The rows lie along a hidden order. The number after each row says roughly how far along it the row is, from 0 to 20. A new part has a new order.
0.424; -0.354; 2.135; 1.659; -0.598; -4.151; -0.167; -1.261; -0.294; 0.243; 0.471; -1.455; 1.106; 0.151; -0.257; -0.746; 1.710; 0.083; -0.256; 0.580; 1.662; 1.087
10
0.066; -0.168; 0.009; 0.654; -1.692; -0.659; -0.224; -0.457; -0.272; 0.035; 0.227; -0.135; -1.082; 0.443; 0.288; -0.291; -0.077; -0.602; -0.128; 0.330; 0.226; -0.935
14
-1.982; 3.824; 0.976; -1.285; -5.310; 1.943; -0.246; -3.058; -0.100; 0.206; -0.054; 0.474; -1.453; -1.367; 2.286; 0.763; -2.259; 1.228; -1.467; 0.594; 2.619; -1.013
20
-0.456; -0.123; 0.078; 1.891; -3.256; -0.830; 0.013; 1.014; -0.079; 0.131; 0.130; -0.378; -2.484; 0.703; -0.262; 0.102; 0.827; -1.619; -0.064; 0.867; -0.444; -1.425
17
-0.391; 1.249; 1.548; -0.501; 4.028; 1.683; -0.407; 0.369; 0.534; -0.166; -0.184; 0.578; 3.000; -0.957; -0.710; -0.118; -0.265; 1.103; 0.233; -0.486; -0.021; 2.322
7
0.496; 0.028; -0.560; 1.329; -2.558; -2.347; -0.347; -0.228; 0.031; 0.486; 0.216; -0.191; -1.996; 1.856; 0.629; -0.021; -1.465; -1.481; -0.731; 1.750; 0.552; -1.153
15
-0.068; 0.156; -0.699; 0.285; 0.018; -0.525; -0.177; -0.785; 0.858; -0.244; -0.160; 0.085; -0.849; 0.919; 0.343; 0.517; -2.063; -0.376; -1.042; 0.846; 0.624; -0.496
11
0.113; -0.109; -1.285; 1.864; 2.258; -1.270; 0.011; 1.738; -0.820; 0.879; -1.860; -0.210; 0.141; 0.657; 0.238; 0.106; -0.865; -0.439; -0.220; -0.932; 1.622; -1.605
7
0.196; -0.481; -0.038; 2.078; -4.680; -4.134; -0.011; -0.795; -1.385; 0.518; 1.302; -1.378; -2.440; 0.966; 0.301; -0.615; 2.083; -1.045; -0.767; 0.727; 0.077; -3.224
18
-1.472; 2.813; 0.074; -0.729; -3.649; 2.218; -0.189; -1.557; 0.745; 0.197; -0.620; 2.073; -1.230; -0.016; 1.483; 0.926; -3.891; -1.083; -1.717; 1.459; 1.911; -0.452
19
0.800; -0.373; -0.580; 0.610; -1.344; -1.189; -0.195; 0.160; 0.226; 0.254; 0.105; -0.254; -0.298; 1.281; 0.781; -0.025; -0.444; -0.198; -1.013; 1.478; 0.798; -0.556
11
1.264; -1.167; -0.737; 0.570; 1.110; -0.974; -0.239; 1.541; 0.358; 0.110; -0.030; -0.203; 0.161; 1.098; -0.384; 0.034; -0.614; -1.340; -0.499; 0.623; -1.113; -0.165
7
0.404; 0.027; -0.734; -0.101; -0.693; -0.110; -0.132; -0.031; 0.847; 0.225; 0.150; 0.215; -0.594; 0.760; 0.643; 0.164; -1.782; -0.370; -0.806; 1.160; 0.509; -0.048
12
3.456; -2.955; -3.082; 2.609; 4.364; -1.775; -0.519; 3.664; 1.277; 0.857; -0.861; 0.414; 0.605; 2.900; -1.784; -0.451; -1.331; -3.329; -0.530; 1.966; -1.712; 0.390
1
1.228; -0.262; -0.226; 2.387; 1.325; -2.042; 0.668; 1.284; 0.197; -0.421; -1.263; 2.405; -0.313; 0.944; -1.487; 1.411; -7.466; -2.974; -4.844; 4.273; 2.230; 3.249
2
-0.165; -0.028; 0.693; 0.452; -1.049; -1.850; -0.219; -0.901; -0.373; 0.304; 0.959; -1.108; 0.707; -0.139; 0.156; -0.224; 1.714; -0.027; -0.054; 0.114; 0.680; -0.135
12
-0.807; -1.076; -1.611; -1.309; -3.715; -1.050; 1.299; -0.737; -2.174; -1.225; 1.213; -0.383; -2.670; -0.162; 0.728; 0.413; 1.227; -0.971; -0.005; -0.880; -1.355; -3.117
19
1.044; 0.372; -1.314; -0.510; 1.695; 3.100; -0.166; 1.566; 1.284; -0.278; -1.033; 1.763; 0.062; 0.903; 0.092; 0.506; -3.790; -0.948; -0.520; 0.855; -0.485; 0.329
9
0.421; -0.099; -1.570; -0.854; -0.882; 0.089; 0.173; -0.251; 0.579; -0.080; 0.270; 0.833; -1.013; 1.129; 1.209; 0.851; -3.628; -0.785; -1.067; 0.875; 0.721; -0.353
12
0.167; -0.725; -1.629; -0.797; -0.470; -0.550; 0.334; 0.090; -0.301; 0.337; -0.413; 0.082; -0.868; 1.165; 1.207; 1.090; -1.834; -0.348; -1.123; 0.821; 0.909; -1.127
9
0.163; -0.391; -2.805; -2.185; -2.079; 0.792; 0.576; -0.358; 0.959; -0.467; 0.409; 0.939; -1.939; 1.821; 1.867; 1.465; -4.541; -0.793; -1.773; 1.671; 0.492; -0.718
12
0.164; -0.246; -1.018; -0.498; -0.411; -0.023; 0.433; -0.067; -0.475; 0.221; -0.238; 0.215; -0.146; 0.183; 0.188; 0.541; -0.821; 0.359; -0.422; -0.657; 0.170; -0.585
10
0.345; -0.861; -2.492; -4.199; -3.871; 2.787; 0.508; -2.179; 1.732; -1.926; 2.110; 1.909; -2.563; 1.484; 1.183; 1.355; -5.358; -0.602; -2.154; 1.871; -0.941; 0.470
18
1.477; 1.135; -2.490; -1.878; 4.491; 4.867; -0.926; 1.415; 3.873; 0.135; -1.899; 2.713; 2.464; 1.776; 1.156; 1.475; -9.498; 0.584; -2.709; 2.963; 1.708; 3.137
1
1.009; 0.323; -1.946; -1.551; 2.413; 2.843; -0.182; 0.533; 2.392; -0.080; -1.253; 1.929; 1.366; 1.642; 0.546; 0.763; -6.261; -0.329; -1.810; 1.801; 1.458; 2.235
6
-0.406; -0.577; -1.231; -2.584; -2.637; 1.329; 0.272; -1.121; 1.141; -0.986; 0.914; 0.998; -1.317; 0.568; 0.405; 0.994; -2.179; 0.199; -0.622; 0.697; -1.164; 0.552
15
0.117; -0.849; 1.354; -2.394; -1.823; -0.449; 0.346; -2.641; -0.051; -1.233; 2.159; -0.181; -0.062; -0.889; 0.003; -0.253; 2.409; 0.848; 0.148; -0.641; -1.090; 1.261
16
3.166; -3.171; -3.186; -0.210; 3.761; -1.407; 0.504; 2.407; 0.517; -0.070; -0.175; -0.558; -0.015; 2.162; -1.132; -0.071; -0.769; -1.946; -0.417; 0.608; -1.497; 0.309
2
1.165; -0.362; -2.107; -0.136; -1.552; 0.117; 0.195; -0.052; 1.083; -0.102; -0.136; 1.007; -0.658; 1.367; 0.801; 0.436; -2.893; -0.957; -1.365; 1.099; 0.331; -0.025
11
0.018; -1.784; -1.820; -3.602; 0.910; 1.359; 1.342; -0.333; -1.338; -1.506; 0.712; 0.743; -0.552; -0.430; 0.441; 0.860; -1.445; 0.871; -0.196; -1.461; -0.684; -0.201
11
-0.422; 0.526; -0.546; 0.544; -2.197; -0.248; -1.371; -1.425; 1.016; 1.259; 0.147; -1.054; -1.152; 1.340; 1.466; -0.110; 1.442; 0.396; 1.307; 0.288; 0.029; -1.705
17
0.396; -0.043; -1.805; -1.581; -1.536; 1.125; -0.059; -0.164; 1.486; -0.340; 0.376; 1.063; -1.178; 1.870; 0.755; 1.090; -5.158; -1.072; -1.941; 2.086; 0.228; 0.102
13
3.751; -4.062; -3.108; 1.666; 6.576; -2.404; 0.212; 4.615; 1.010; 0.642; -1.032; 0.000; 0.779; 2.809; -2.952; -0.545; 0.909; -3.239; -0.055; 0.819; -3.051; 0.992
0
-0.277; -0.335; -1.960; 0.401; 0.981; -0.303; 0.317; 0.726; -0.899; 0.194; -0.948; 0.209; -0.017; -0.001; 0.510; 0.304; -1.531; -0.162; -0.325; -0.707; 1.158; -1.661
8
-0.377; -0.482; 1.333; -1.792; -1.609; -0.076; 0.079; -1.455; -0.355; -0.717; 1.165; -0.226; 0.164; -1.000; -0.159; -0.497; 1.943; 0.898; 0.255; -0.693; -0.669; 1.158
14
